Below are the code and all the weights of a small trained network. Each question names an input and a class and asks about switching units off, where a switched-off unit gives its printed mean instead of its output.

import numpy as np


def w(rows, s, z=0):
    codes = np.array(rows[::2]) - 128.0
    scale = np.full(codes.shape[1], s)
    scale[-1] = z or s
    return codes * scale


def f(y):
    return np.maximum(y, 0)


def log_softmax(a):
    a = a - a.max(-1, keepdims=True)
    return a - np.log(np.exp(a).sum(-1, keepdims=True))


def net(x, mask):
    res = np.array(x, float).reshape(1, 5) / 4 @ E
    y = f(res @ A[0][:, :-1].T + A[0][:, -1])
    res = res + np.where(mask, y, B[0][:, -1]) @ B[0][:, :-1]
    return log_softmax(res[-1] @ U[:, :-1].T + U[:, -1])


A, B = {}, {}
E = w([
[122,123,127,121,129,120,124],'x0',
[163,64,148,128,29,185,18],'x1',
[167,13,119,195,218,102,137],'x2',
[130,129,127,128,128,126,126],'x3',
[224,95,124,3,110,146,186],'x4',
],0.012)
A[0] = w([
[206,113,110,135,126,88,103,45],'n1',
[116,40,162,169,96,173,63,19],'n2',
[153,159,69,135,133,120,107,105],'n3',
[143,177,144,97,118,89,184,28],'n4',
[146,140,94,68,21,132,162,86],'n5',
[189,73,93,72,149,123,217,8],'n6',
[113,114,121,126,118,125,138,127],'n7',
[141,154,133,100,104,94,84,95],'n8',
[134,110,127,121,134,115,123,71],'n9',
[79,152,173,170,95,130,76,42],'n10',
[162,99,105,69,142,157,167,116],'n11',
[124,142,137,114,115,109,162,71],'n12',
[120,200,100,74,159,70,218,43],'n13',
[77,151,155,185,80,125,91,37],'n14',
[142,75,119,177,94,136,76,19],'n15',
[136,82,147,131,108,100,143,74],'n16',
[188,9,125,153,154,117,128,6],'n17',
[153,155,149,96,39,98,110,113],'n18',
[163,36,121,149,150,126,133,65],'n19',
[150,129,124,115,71,110,144,56],'n20',
[101,119,141,148,189,140,114,111],'n21',
[126,81,151,147,114,142,76,48],'n22',
[26,170,136,223,85,140,39,90],'n23',
[109,110,143,131,107,108,151,114],'n24',
[107,73,89,197,224,102,139,126],'n25',
[125,121,110,181,143,76,175,58],'n26',
[164,111,137,85,175,140,154,51],'n27',
[106,143,120,165,102,118,91,151],'n28',
[104,209,74,91,190,92,210,152],'n29',
[133,131,125,96,148,93,91,106],'n30',
[138,159,99,141,117,117,79,78],'n31',
[143,143,146,98,104,117,129,85],'n32',
[130,125,107,96,104,152,123,61],'n33',
[160,84,99,91,144,127,195,24],'n34',
[188,112,140,11,32,216,83,100],'n35',
[69,225,154,135,101,100,149,29],'n36',
[85,138,121,194,198,66,171,114],'n37',
[85,206,157,119,98,128,149,120],'n38',
[190,29,111,170,165,83,119,128],'n39',
[129,130,135,119,131,112,119,116],'n40',
[188,116,178,77,169,120,148,86],'n41',
[124,161,136,110,144,94,180,122],'n42',
[140,140,125,123,136,124,112,97],'n43',
[134,134,128,127,128,92,111,102],'n44',
[86,122,161,142,122,156,135,143],'n45',
[159,138,113,101,97,118,107,55],'n46',
[66,237,100,112,85,139,143,87],'n47',
[88,137,86,206,212,89,139,144],'n48',
],0.014,0.018)
B[0] = w([
[107,109,136,92,141,153,134,139],'n1',
[87,160,169,201,111,85,71,166],'n2',
[112,112,124,138,127,130,133,129],'n3',
[159,102,117,95,116,165,144,150],'n4',
[136,98,140,104,156,154,175,191],'n5',
[96,135,170,227,103,67,71,180],'n6',
[130,128,131,141,129,140,129,129],'n7',
[113,110,129,112,138,134,149,142],'n8',
[129,121,133,134,124,138,131,129],'n9',
[153,134,98,90,116,159,131,152],'n10',
[123,151,111,118,94,137,93,190],'n11',
[133,123,126,125,139,139,124,135],'n12',
[181,113,67,45,67,225,124,191],'n13',
[149,124,86,63,116,180,130,152],'n14',
[107,154,187,186,125,74,78,149],'n15',
[138,123,117,125,123,143,133,135],'n16',
[170,164,7,22,42,220,115,174],'n17',
[135,125,133,97,148,155,157,178],'n18',
[157,164,64,87,73,153,105,170],'n19',
[118,114,146,125,147,139,154,138],'n20',
[128,114,160,123,149,105,139,153],'n21',
[105,127,153,167,123,97,93,147],'n22',
[143,152,68,100,69,179,89,207],'n23',
[129,128,138,118,139,130,117,128],'n24',
[135,106,184,144,170,100,172,207],'n25',
[136,103,134,119,167,131,165,149],'n26',
[109,151,149,149,121,102,106,152],'n27',
[131,128,124,126,97,105,104,168],'n28',
[122,160,100,137,61,129,53,233],'n29',
[131,123,133,134,134,136,125,129],'n30',
[127,113,120,104,122,126,127,134],'n31',
[125,125,117,136,157,143,141,143],'n32',
[125,111,118,127,136,126,169,138],'n33',
[100,113,169,179,123,80,87,157],'n34',
[145,110,115,69,177,162,188,252],'n35',
[104,117,186,198,132,68,92,162],'n36',
[133,102,162,149,179,87,173,198],'n37',
[119,123,119,172,106,119,90,180],'n38',
[96,140,140,159,97,107,79,212],'n39',
[124,130,131,132,124,132,133,128],'n40',
[104,147,131,155,106,122,86,172],'n41',
[118,139,102,112,100,129,113,172],'n42',
[130,120,118,118,127,121,116,128],'n43',
[139,121,119,133,120,123,136,128],'n44',
[135,137,119,121,110,104,121,149],'n45',
[114,138,132,129,149,133,160,138],'n46',
[113,129,167,176,102,78,73,190],'n47',
[117,104,192,149,180,85,159,209],'n48',
],0.015,0.023)
U = w([
[135,130,134,185,123,65,78,180],'0',
[153,129,76,77,103,181,107,168],'1',
[150,105,145,114,245,104,238,3],'2',
],0.013,0.0047)

Each question gives the input, the list of numbers given to net, and the class t.
The units are the neurons (one row each of A and B). Each row of codes is followed by its name. A weight is (code - 128) times the scale printed after its matrix; where a second scale follows, it is the last column's (A, B and U).
mask holds one flag per neuron, in row order. A switched-off neuron (its flag False) gives its mean, the last column of its row in B, instead of its output. The means were averaged over made-up inputs and are rounded, as every weight is.
A unit's drop is (log p(t) with every unit on - log p(t) with that unit switched off) / (log p(t) with every unit on - log p(t) with every unit switched off).
unit that matters most: the unit with the biggest drop
k most important neurons: the k neurons with the biggest drops, biggest first
drop when u is switched off: that unit's drop, to one decimal
input [2,8,0,4,-8], class 1: 3 most important neurons => [n23, n14, n10]
input [7,2,-1,0,-8], class 1: 2 most important neurons => [n23, n14]
input [5,-3,8,2,6], class 0: unit that matters most => n6
input [-5,-8,7,-6,0], class 2: 3 most important neurons => [n25, n37, n48]
input [1,-8,1,2,4], class 0: 3 most important neurons => [n6, n35, n17]
input [-2,2,0,-4,-7], class 1: 4 most important neurons => [n23, n14, n6, n10]
input [-4,6,2,-1,0], class 0: 3 most important neurons => [n2, n13, n15]
input [5,-8,3,1,0], class 2: 3 most important neurons => [n37, n25, n48]
input [-1,1,-8,2,-8], class 1: 4 most important neurons => [n23, n14, n10, n6]
input [-4,-7,-6,4,0], class 0: 2 most important neurons => [n36, n47]
input [-1,2,8,5,2], class 1: 3 most important neurons => [n17, n19, n47]
input [4,2,-4,-4,-7], class 1: 2 most important neurons => [n23, n14]
input [-1,1,-7,5,7], class 2: 2 most important neurons => [n35, n5]
input [2,2,-4,-7,-4], class 1: unit that matters most => n23
input [6,-4,-7,-6,-1], class 0: 2 most important neurons => [n47, n36]
input [6,-6,5,3,8], class 0: drop when n6 is switched off => 2.5
input [1,-2,3,-6,6], class 0: drop when n6 is switched off => 0.6
input [-6,-3,1,-3,-1], class 2: drop when n38 is switched off => 0.0
input [7,-3,1,7,-8], class 2: drop when n37 is switched off => 0.2
